The symbols move the elements like this.
z656: zu>z508, ve>z438, su>z521, fe>z889, gu>z110, fi>z397
z88: zu>z559, ve>z90, su>z48, fe>z610, gu>z454, fi>z690
z635: zu>z834, ve>z941, su>z334, fe>z108, gu>z665, fi>z274
z334: zu>z274, ve>z984, su>z530, fe>z635, gu>z390, fi>z665
z719: zu>z574, ve>z5, su>z223, fe>z44, gu>z912, fi>z141
z516: zu>z110, ve>z690, su>z508, fe>z521, gu>z717, fi>z379
z397: zu>z717, ve>z889, su>z110, fe>z508, gu>z183, fi>z522
z223: zu>z141, ve>z197, su>z600, fe>z719, gu>z981, fi>z912
z896: zu>z740, ve>z985, su>z410, fe>z685, gu>z480, fi>z20
z559: zu>z889, ve>z733, su>z690, fe>z438, gu>z521, fi>z656
z985: zu>z809, ve>z600, su>z491, fe>z981, gu>z896, fi>z685
z809: zu>z410, ve>z912, su>z685, fe>z97, gu>z740, fi>z714
z235: zu>z295, ve>z410, su>z90, fe>z480, gu>z610, fi>z733
z438: zu>z454, ve>z295, su>z559, fe>z48, gu>z656, fi>z889
z20: zu>z90, ve>z685, su>z480, fe>z740, gu>z295, fi>z990
z984: zu>z108, ve>z932, su>z80, fe>z941, gu>z334, fi>z635
z336: zu>z223, ve>z390, su>z44, fe>z808, gu>z574, fi>z600
z390: zu>z197, ve>z334, su>z74, fe>z665, gu>z336, fi>z808
z690: zu>z656, ve>z610, su>z454, fe>z559, gu>z516, fi>z521
z108: zu>z530, ve>z575, su>z635, fe>z639, gu>z274, fi>z834
z183: zu>z385, ve>z397, su>z100, fe>z522, gu>z253, fi>z70
z44: zu>z600, ve>z74, su>z719, fe>z336, gu>z141, fi>z574
z834: zu>z390, ve>z639, su>z274, fe>z530, gu>z5, fi>z74
z85: zu>z941, ve>z385, su>z643, fe>z932, gu>z80, fi>z984
z740: zu>z235, ve>z809, su>z20, fe>z714, gu>z990, fi>z90
z610: zu>z438, ve>z235, su>z88, fe>z733, gu>z690, fi>z559
z80: zu>z635, ve>z85, su>z639, fe>z984, gu>z530, fi>z334
z521: zu>z397, ve>z559, su>z516, fe>z656, gu>z379, fi>z110
z990: zu>z610, ve>z740, su>z295, fe>z90, gu>z48, fi>z88
z508: zu>z379, ve>z454, su>z397, fe>z516, gu>z522, fi>z717
z385: zu>z775, ve>z717, su>z70, fe>z976, gu>z85, fi>z932
z295: zu>z88, ve>z20, su>z733, fe>z990, gu>z438, fi>z48
z717: zu>z100, ve>z516, su>z522, fe>z379, gu>z385, fi>z976
z90: zu>z733, ve>z714, su>z990, fe>z235, gu>z88, fi>z610
z197: zu>z44, ve>z274, su>z808, fe>z5, gu>z223, fi>z719
z665: zu>z5, ve>z635, su>z390, fe>z274, gu>z808, fi>z197
z932: zu>z575, ve>z976, su>z85, fe>z775, gu>z984, fi>z941
z574: zu>z981, ve>z336, su>z141, fe>z600, gu>z491, fi>z985
z454: zu>z521, ve>z88, su>z889, fe>z690, gu>z508, fi>z516
z976: zu>z253, ve>z379, su>z385, fe>z100, gu>z932, fi>z775
z74: zu>z808, ve>z530, su>z5, fe>z390, gu>z44, fi>z336
z379: zu>z183, ve>z521, su>z717, fe>z110, gu>z976, fi>z100
z639: zu>z334, ve>z643, su>z108, fe>z80, gu>z834, fi>z530
z110: zu>z522, ve>z656, su>z379, fe>z397, gu>z100, fi>z183
z775: zu>z643, ve>z100, su>z932, fe>z253, gu>z941, fi>z575
z808: zu>z719, ve>z665, su>z336, fe>z197, gu>z600, fi>z223
z941: zu>z639, ve>z775, su>z984, fe>z575, gu>z635, fi>z108
z600: zu>z912, ve>z808, su>z574, fe>z223, gu>z985, fi>z981
z733: zu>z48, ve>z480, su>z610, fe>z295, gu>z559, fi>z438
z575: zu>z80, ve>z253, su>z941, fe>z643, gu>z108, fi>z639
z714: zu>z480, ve>z97, su>z740, fe>z410, gu>z90, fi>z235
z48: zu>z690, ve>z990, su>z438, fe>z88, gu>z889, fi>z454
z274: zu>z74, ve>z108, su>z665, fe>z834, gu>z197, fi>z5
z97: zu>z896, ve>z141, su>z809, fe>z491, gu>z714, fi>z410
z643: zu>z984, ve>z70, su>z575, fe>z85, gu>z639, fi>z80
z981: zu>z97, ve>z223, su>z985, fe>z912, gu>z685, fi>z809
z100: zu>z70, ve>z110, su>z976, fe>z183, gu>z775, fi>z253
z889: zu>z516, ve>z48, su>z656, fe>z454, gu>z397, fi>z508
z5: zu>z336, ve>z834, su>z197, fe>z74, gu>z719, fi>z44
z480: zu>z990, ve>z896, su>z235, fe>z20, gu>z733, fi>z295
z70: zu>z932, ve>z522, su>z253, fe>z385, gu>z643, fi>z85
z141: zu>z985, ve>z44, su>z912, fe>z574, gu>z97, fi>z491
z912: zu>z491, ve>z719, su>z981, fe>z141, gu>z809, fi>z97
z685: zu>z714, ve>z981, su>z896, fe>z809, gu>z20, fi>z740
z410: zu>z20, ve>z491, su>z714, fe>z896, gu>z235, fi>z480
z253: zu>z85, ve>z183, su>z775, fe>z70, gu>z575, fi>z643
z522: zu>z976, ve>z508, su>z183, fe>z717, gu>z70, fi>z385
z530: zu>z665, ve>z80, su>z834, fe>z334, gu>z74, fi>z390
z491: zu>z685, ve>z574, su>z97, fe>z985, gu>z410, fi>z896

In the rows, zero is written as 148.

The rows follow the links: the fewer symbols apart two elements are, the more alike their rows tend to be.

Element, then a row for it; each showing differs a little:
z522: 168 135 160 184 126 167 177 219 129 150 177 140 189 138 200 12 165 76 185 115 92 200 284 151 132 83 150 160 237 225 213 100 162 112 155 141 140 131 132 162 167 105 170 154 135 152 128 213 186 90 121 172 189 207
z685: 194 168 155 112 72 134 177 175 96 96 241 173 176 114 68 149 199 112 213 134 170 160 233 162 166 96 275 183 163 158 183 150 105 87 129 211 124 167 123 153 185 125 145 104 158 227 136 245 194 177 155 179 217 143
z941: 157 190 217 202 102 218 203 220 135 183 193 119 185 181 197 104 144 104 187 80 136 180 289 179 158 130 141 129 239 220 209 115 189 121 136 157 98 145 174 177 151 135 130 129 92 203 119 177 183 116 82 144 208 202
z5: 221 138 129 147 160 152 123 145 139 119 214 166 188 55 108 129 178 129 189 188 172 213 193 161 102 75 253 172 132 121 160 148 93 129 144 181 147 165 178 102 141 208 156 118 220 171 86 266 194 102 200 193 240 193
z85: 179 186 181 103 170 116 115 128 172 168 159 242 167 18 89 198 179 164 170 157 100 232 117 123 89 141 225 169 117 103 176 129 99 149 154 194 197 210 177 179 157 192 123 149 194 152 75 202 154 98 136 210 262 135
z110: 126 182 260 138 126 141 167 120 143 175 154 253 178 52 66 240 126 135 165 93 123 214 104 155 85 165 194 128 140 107 164 156 82 139 103 209 191 204 120 188 120 221 117 148 191 182 106 197 134 126 97 181 215 136
z108: 164 217 216 178 98 218 192 220 141 193 191 104 174 189 197 132 159 122 186 82 145 168 282 182 162 153 146 127 228 200 209 115 199 128 132 155 94 160 190 187 151 131 121 128 82 204 121 151 185 126 66 147 219 186
z690: 118 130 254 179 133 148 202 119 112 167 144 239 202 67 71 203 94 89 139 97 144 213 95 168 74 141 165 106 152 132 136 170 72 141 99 199 194 177 92 165 95 237 138 157 214 161 113 215 118 113 116 156 170 159
z719: 105 113 141 105 152 48 142 89 125 99 115 239 126 97 58 182 139 144 117 155 108 138 18 115 132 170 165 160 88 115 109 159 69 136 138 176 207 164 50 165 161 132 166 180 196 121 195 165 102 188 171 162 89 70
z889: 169 160 94 164 110 199 152 181 138 126 185 33 137 278 192 143 155 172 164 159 236 60 218 175 233 145 142 149 159 174 135 173 215 146 147 123 73 100 187 122 164 101 145 114 85 178 186 93 171 224 175 103 103 163
z521: 117 165 266 159 131 147 187 121 123 171 159 249 187 72 65 225 114 114 158 99 131 211 103 166 74 157 190 117 152 121 142 161 79 145 96 207 195 193 111 173 111 234 133 159 195 178 108 201 120 122 104 165 195 146
z223: 89 120 176 218 169 190 182 144 153 182 78 95 143 250 210 148 73 142 97 116 174 110 110 174 153 185 19 87 162 179 112 166 192 183 137 103 136 105 133 143 92 171 167 185 114 116 184 72 95 145 128 78 40 164
z20: 114 75 193 170 176 105 176 110 124 139 113 243 186 67 101 123 91 93 121 132 102 203 56 142 76 123 134 131 127 153 134 151 69 159 127 163 217 145 57 143 102 197 183 195 239 101 138 216 103 101 165 167 115 152
z97: 88 161 201 189 154 187 167 135 157 201 85 118 131 222 190 224 83 180 97 114 188 110 83 168 159 225 43 80 148 138 106 178 189 189 130 127 138 137 149 168 101 182 123 163 103 142 171 39 97 169 112 94 79 137
z336: 177 233 162 122 137 201 131 200 197 203 161 98 143 175 216 131 204 184 170 128 122 160 254 138 187 179 137 170 195 157 205 110 237 137 168 130 101 173 247 192 191 107 104 125 64 181 123 91 193 130 86 161 240 157

Each walk starts at a row. The symbols on each line, taken left to right, move it on to the next element.
Each answer is a row, close to the row of the element it stands for.
start 82 176 196 169 163 181 154 125 171 208 82 137 124 214 168 242 98 191 98 123 177 110 68 159 164 232 53 98 138 122 115 183 188 191 144 128 145 149 158 180 113 187 123 165 103 138 168 32 91 173 105 101 82 121
gu zu su gu fi fi gu -> 137 191 242 117 136 122 146 125 153 181 159 250 170 45 77 236 142 149 167 120 113 222 105 136 94 172 204 142 134 99 155 139 91 139 114 204 195 220 145 189 142 218 115 149 177 182 99 194 147 110 106 195 242 133
fe fi gu gu zu -> 207 151 145 115 181 126 100 131 175 149 183 202 172 29 109 154 188 147 178 186 114 232 157 133 87 95 229 186 124 107 168 131 97 140 155 182 181 188 192 130 148 209 140 146 218 149 77 235 185 84 175 203 252 170
start 194 165 134 93 94 100 156 204 122 106 213 184 165 113 120 71 212 104 200 126 77 168 234 125 168 117 227 200 185 189 211 104 120 94 158 180 144 159 108 191 217 57 152 141 132 181 158 221 193 154 124 194 211 132
fe zu ve fi -> 112 119 240 192 154 137 196 120 104 161 137 234 199 74 91 182 91 92 135 113 135 208 86 162 64 137 149 103 151 137 130 162 74 146 101 193 190 165 82 141 87 235 160 170 217 147 124 218 117 105 138 155 148 165
gu ve su su fi gu -> 185 138 142 157 129 143 176 210 134 136 175 151 177 124 195 11 191 79 181 129 68 200 270 147 130 80 159 171 220 224 218 95 152 104 163 151 148 133 129 170 184 78 173 161 140 151 136 220 192 95 127 186 196 187
start 207 128 136 132 174 140 118 135 157 131 204 177 187 33 108 132 180 134 179 192 142 221 177 142 90 77 243 181 126 118 165 138 103 132 152 179 170 173 187 104 138 204 150 132 224 154 77 253 189 90 193 206 246 185
fi ve su fe -> 160 226 208 160 100 207 175 216 157 195 181 109 163 192 196 141 175 149 186 93 137 165 276 165 183 166 141 138 226 186 208 117 218 135 135 149 103 169 201 201 163 123 105 119 64 203 119 125 179 131 65 154 225 177
fi su fi fi gu -> 114 90 152 124 173 65 157 101 131 118 97 251 143 68 100 127 124 114 121 148 93 180 34 114 99 141 139 151 110 143 136 154 70 144 148 169 227 148 46 151 145 155 181 190 222 94 173 186 103 129 178 172 98 102
start 110 103 146 114 162 58 149 94 125 106 106 257 136 85 79 153 134 131 126 156 94 153 21 111 118 159 158 157 98 131 122 163 72 147 144 172 218 153 43 161 159 134 185 189 208 105 189 169 104 161 162 168 98 93
fe fe gu fe fe -> 76 142 191 213 165 193 182 134 154 193 75 107 136 233 193 188 70 155 108 116 187 106 95 170 150 204 34 80 166 158 113 176 195 187 132 114 135 124 139 155 96 184 147 179 110 127 170 50 94 162 118 81 50 152
zu gu ve zu fi gu -> 121 90 209 188 157 126 194 115 109 155 125 245 187 74 98 142 93 80 133 116 123 213 77 153 54 120 137 109 149 150 134 161 62 148 115 171 215 152 60 141 86 221 173 177 229 124 130 223 112 101 157 159 127 154
start 211 138 131 154 136 154 142 153 120 118 239 157 191 74 98 137 172 119 195 173 189 193 209 166 107 65 264 173 147 132 153 156 90 122 125 191 138 163 165 93 142 202 154 115 213 185 90 276 200 122 196 182 221 192
fe gu ve ve ve gu su -> 165 241 182 142 115 196 146 212 183 198 181 102 142 184 211 144 188 170 181 102 125 159 263 148 189 180 146 146 206 168 214 103 227 131 161 138 102 172 229 208 180 113 99 124 55 194 121 103 187 133 70 160 233 159
fi zu su gu ve -> 186 216 134 120 159 187 102 202 212 190 155 83 127 171 229 125 202 194 176 156 119 149 246 141 183 161 133 180 183 159 204 101 240 147 194 117 107 169 256 182 188 100 115 126 71 164 120 86 192 129 116 164 225 164
start 202 161 153 131 81 142 172 167 98 91 245 154 182 108 77 147 184 107 207 148 190 167 229 170 151 90 279 165 155 148 171 158 96 110 117 208 122 165 136 125 165 159 150 91 184 224 129 257 198 170 177 179 218 168
su ve zu -> 203 194 99 127 176 193 93 192 214 187 153 67 132 170 249 97 213 191 165 175 126 148 241 133 183 150 126 187 170 160 195 112 247 148 193 98 104 147 267 162 180 112 121 133 84 152 117 93 195 111 132 160 211 175
fe fi fe ve ve gu -> 214 142 144 147 107 157 167 168 109 109 250 153 194 94 91 148 173 114 197 171 202 177 223 178 136 76 274 157 144 137 159 163 90 113 119 208 131 167 160 107 150 178 150 104 194 209 105 268 202 152 192 185 213 178
start 206 168 70 161 186 212 103 188 186 162 168 30 133 192 246 87 195 183 161 205 181 121 249 151 186 124 121 177 165 161 168 130 235 164 191 93 95 126 261 109 162 122 149 129 108 140 130 106 198 132 167 141 168 200
ve su su su -> 113 81 165 150 185 81 170 104 121 127 103 245 171 65 101 122 112 106 117 152 87 196 43 126 77 128 139 143 121 148 127 150 65 147 141 157 223 149 46 141 122 176 183 186 234 96 159 206 104 114 168 172 108 126
su gu zu fi ve ve -> 189 179 152 103 68 118 169 191 100 92 241 180 168 126 86 130 198 107 209 122 142 157 241 144 179 106 275 188 167 169 195 132 104 88 125 205 134 169 115 171 200 88 141 111 146 210 148 230 198 185 152 194 220 133
start 111 115 146 94 137 67 148 93 123 102 121 232 118 117 43 213 136 150 131 155 139 119 18 121 150 189 177 155 88 115 106 183 74 147 139 178 195 164 53 152 163 140 169 162 184 128 200 149 101 205 175 157 92 69
zu su fi fe zu fi -> 202 180 85 149 190 198 100 191 210 172 161 53 132 186 251 91 194 194 162 191 148 148 243 139 186 129 130 179 168 155 179 115 239 159 198 98 99 143 271 133 178 120 137 132 99 139 123 106 198 118 155 154 195 185
fi zu gu gu fi -> 182 143 132 129 124 119 166 205 133 123 189 169 172 118 166 22 197 89 185 124 62 184 254 125 144 97 184 191 209 217 225 87 151 92 174 152 149 142 116 173 200 69 176 153 143 145 149 219 194 107 129 193 198 160
